W =
[[  55.667   55.490  -16.197  -36.448 -183.336   72.631   44.858   73.698
    41.144  121.336  -23.503  -22.953   33.997   23.417    0.672   69.934]
 [ 122.620   55.490   21.051 -125.245  130.555   35.237  132.473   73.698
    25.105   73.066  -23.503  -12.260   33.997  155.293  -46.658   69.934]
 [  55.667   55.490   75.230   67.148 -165.897   35.237   29.213   73.698
    43.818  145.471  -23.503   94.668   33.997 -126.041   24.337   69.934]
 [  55.667   55.490   75.230   67.148  -96.144   35.237   44.858   73.698
    41.144  169.606  -23.503  158.825   33.997 -117.250   42.086   69.934]
 [ 207.833   55.490   75.230   15.350  130.555   28.638   88.666   73.698
    41.144  121.336  -23.503  233.675   41.691   23.417    0.672  115.090]
 [  55.667   55.490   88.775  141.145  200.308   35.237   44.858   73.698
    41.144   48.931  -23.503  201.596  110.941   49.792    0.672   69.934]
 [  49.580   55.490   75.230   -6.849  270.062   35.237   44.858   73.698
    41.144  -71.745  -23.503   51.897  164.802   84.959  -40.741   44.848]
 [ -23.460   55.490   75.230   -6.849  130.555  -15.354   44.858   73.698
    41.144  -23.475  148.233  -44.338  -27.559   23.417  136.746  -70.550]
 [  55.667   55.490   37.982   -6.849 -165.897   35.237   44.858   73.698
    41.144  121.336   -6.883  -44.338 -112.197    5.834   95.332
    69.934]]
The entry just left of 25.105 -> 73.698
The entry just right of 88.775: 141.145
Which number is the entry just left of the largest entry? -6.849
The minimum: -183.336

[[ 62 -12  23  -6  22 -13  13 -10 -35  27  -6]
 [ -1  25   4  14  -6   2  21   1 -29  17 -14]
 [ 17 -10  -3  -3  40  20 -18  -1 -16  18   8]
 [ -6   2 -14   5  -1  28  -5   8  -3   1 -11]
 [-11   4   1   9 -11 -21  39  13   7 -22  14]
 [ 25  -7   3  -6  -6  12  27   2 -19  15 -31]
 [-12  21  21 -13 -20 -13  15 -10 -11  27 -48]
 [ 22   2   0   9  27  11 -16  -4 -25  17  14]
 [-48  30  -1  18   3 -20  -1   5   7 -14  31]]
What is the 1st entry on the diagonal from the top-right corner?
Answer: -6
The top entry of the column that holds the largest entry: 62
The entry directly below the largest entry: -1
The entry just right of the centre entry: 39
What is the bottom-right entry?
Answer: 31
What is the bottom-left entry?
Answer: -48
What is the third entry on the diagonal from the top-right corner?
Answer: -16
The 3rd entry on the main diagonal -> -3
The centre entry -> -21
The smallest entry in the last column is -48
What is the entry just left of the centre entry?
Answer: -11
What is the 5th entry, reading row by row?
Answer: 22
What is the entry directly below 0?
Answer: -1
What is the third-last entry, reading row by row?
Answer: 7
What is the entry directly above -22?
Answer: 1
What is the entry directly below -18?
Answer: -5
The entry directly above the centre entry: 28
What is the entry just left of 23?
Answer: -12
What is the fifth-last entry, reading row by row?
Answer: -1
What is the entry directly below the centre entry?
Answer: 12
The entry directly above -29: -35
What is the entry just right of -7?
Answer: 3

Read these off the row that follows.
1) Give the 2nd entry from the left.
2) Give the 2nd entry from the right.
3) Give the last entry.
4) Give the entry just left of the smallest entry.
5) Give the first entry.
6) Give the fifth entry.
-5	26	-5	43	45	-16	7	-11	45	8	-2	-7	-31	29	16	5
1) 26
2) 16
3) 5
4) -7
5) -5
6) 45

arr =
array([[6, 4, 2, 5, 5],
       [4, 6, 6, 6, 5],
       [3, 5, 7, 5, 4],
       [7, 4, 1, 4, 5],
       [4, 5, 6, 5, 4],
       [7, 5, 2, 5, 6],
       [4, 5, 6, 5, 5],
       [5, 4, 5, 4, 4],
       [5, 5, 5, 5, 5],
       [6, 4, 2, 4, 5],
       [5, 5, 5, 6, 5],
       [4, 5, 6, 5, 5],
       [3, 5, 7, 5, 4],
       [6, 5, 3, 6, 6],
       [3, 6, 7, 6, 5]])
Indices start at 0.
The entry directly above the centre entry: 6
The entry in row 1 and column 0 -> 4
Find the entry directly above the smallest entry.
7
The entry at row 0, column 0 is 6
The bottom-right entry is 5
Find the entry directly below the smallest entry.
6
The entry just left of the smallest entry is 4
Find the entry in the bottom-left corner.
3
Find the entry at row 2, column 0.
3
The entry just right of the smallest entry -> 4
The entry in row 1 and column 1 -> 6
Find the entry at row 0, column 1.
4
The entry at row 0, column 2: 2
Find the centre entry.
5
The smallest entry is 1
Find the entry just left of the centre entry.
4

a =
array([[ 12.1,   0.7,   4.6,  -6.1,   4.0,  -4.1,  11.8,  -5.9,  -1.9,
         14.0,  10.3, -13.7,  -0.5,  -0.4,  -9.8],
       [  2.1,  -7.8,  -1.6,  -1.1,  -3.2,   1.9,  11.7,  -3.5,   3.7,
          3.6,  13.5, -10.4,   6.2,   5.5,  -5.7]])
Which number is the entry just right of 3.7? 3.6
The entry just right of the largest entry: 10.3
The entry just left of the largest entry -> -1.9
The entry just right of -3.5 is 3.7
The entry just right of 6.2 is 5.5
Which number is the entry just right of the smallest entry? -0.5
The first entry in reading order: 12.1
Which number is the entry just left of 5.5? 6.2
The entry just left of -3.2 -> -1.1
The second smallest entry is -10.4
Which number is the smallest entry? -13.7
The fifth entry in reading order is 4.0
The entry just left of 3.7 is -3.5
Which number is the maximum? 14.0
The entry just right of 0.7: 4.6
Which number is the entry just left of -10.4? 13.5
Which number is the entry just right of 11.8? -5.9
The entry just right of 4.0: -4.1

Questions about the table below. Rows and columns are numbered from 0.
1) Read off the top-left entry.
2) Read off the entry in the bottom-right corner.
3) Read off the entry in row 1 and column 0.
4) Read off the entry just right of -22.
5) Read off the top-right entry.
6) Read off the entry at row 2, column 1.
7) Read off the entry just left of -28.
8) Read off the entry directly below the largest entry.
[[-26  36 -28  -5 -20 -27  11 -10   2 -24]
 [ 36 -22  43  26  25  42  15  31 -17  38]
 [-15  25 -15   4 -13 -13  15   1  -6 -10]
 [ 11   7   9  -8  11   5  -4  -7  13   0]
 [  4  11   4   1   3   2   6   1   2   0]
 [ 39 -20  42   9  31  37   0  14   2  30]
 [  1   9   5  16  -2   6  18  15 -14   8]
 [-14  26 -16  -4 -10 -15   8  -7   4 -15]
 [-42  52 -48 -15 -32 -46   9 -23   8 -42]
 [ 18  -7  25  25  11  26  21  28 -21  26]
 [-45  50 -47  -1 -37 -41  21  -9  -7 -35]
 [ 40 -19  42   6  32  36  -3  12   5  28]
 [ 22  -5  24   6  17  20   4   9   1  16]]
1) -26
2) 16
3) 36
4) 43
5) -24
6) 25
7) 36
8) -7
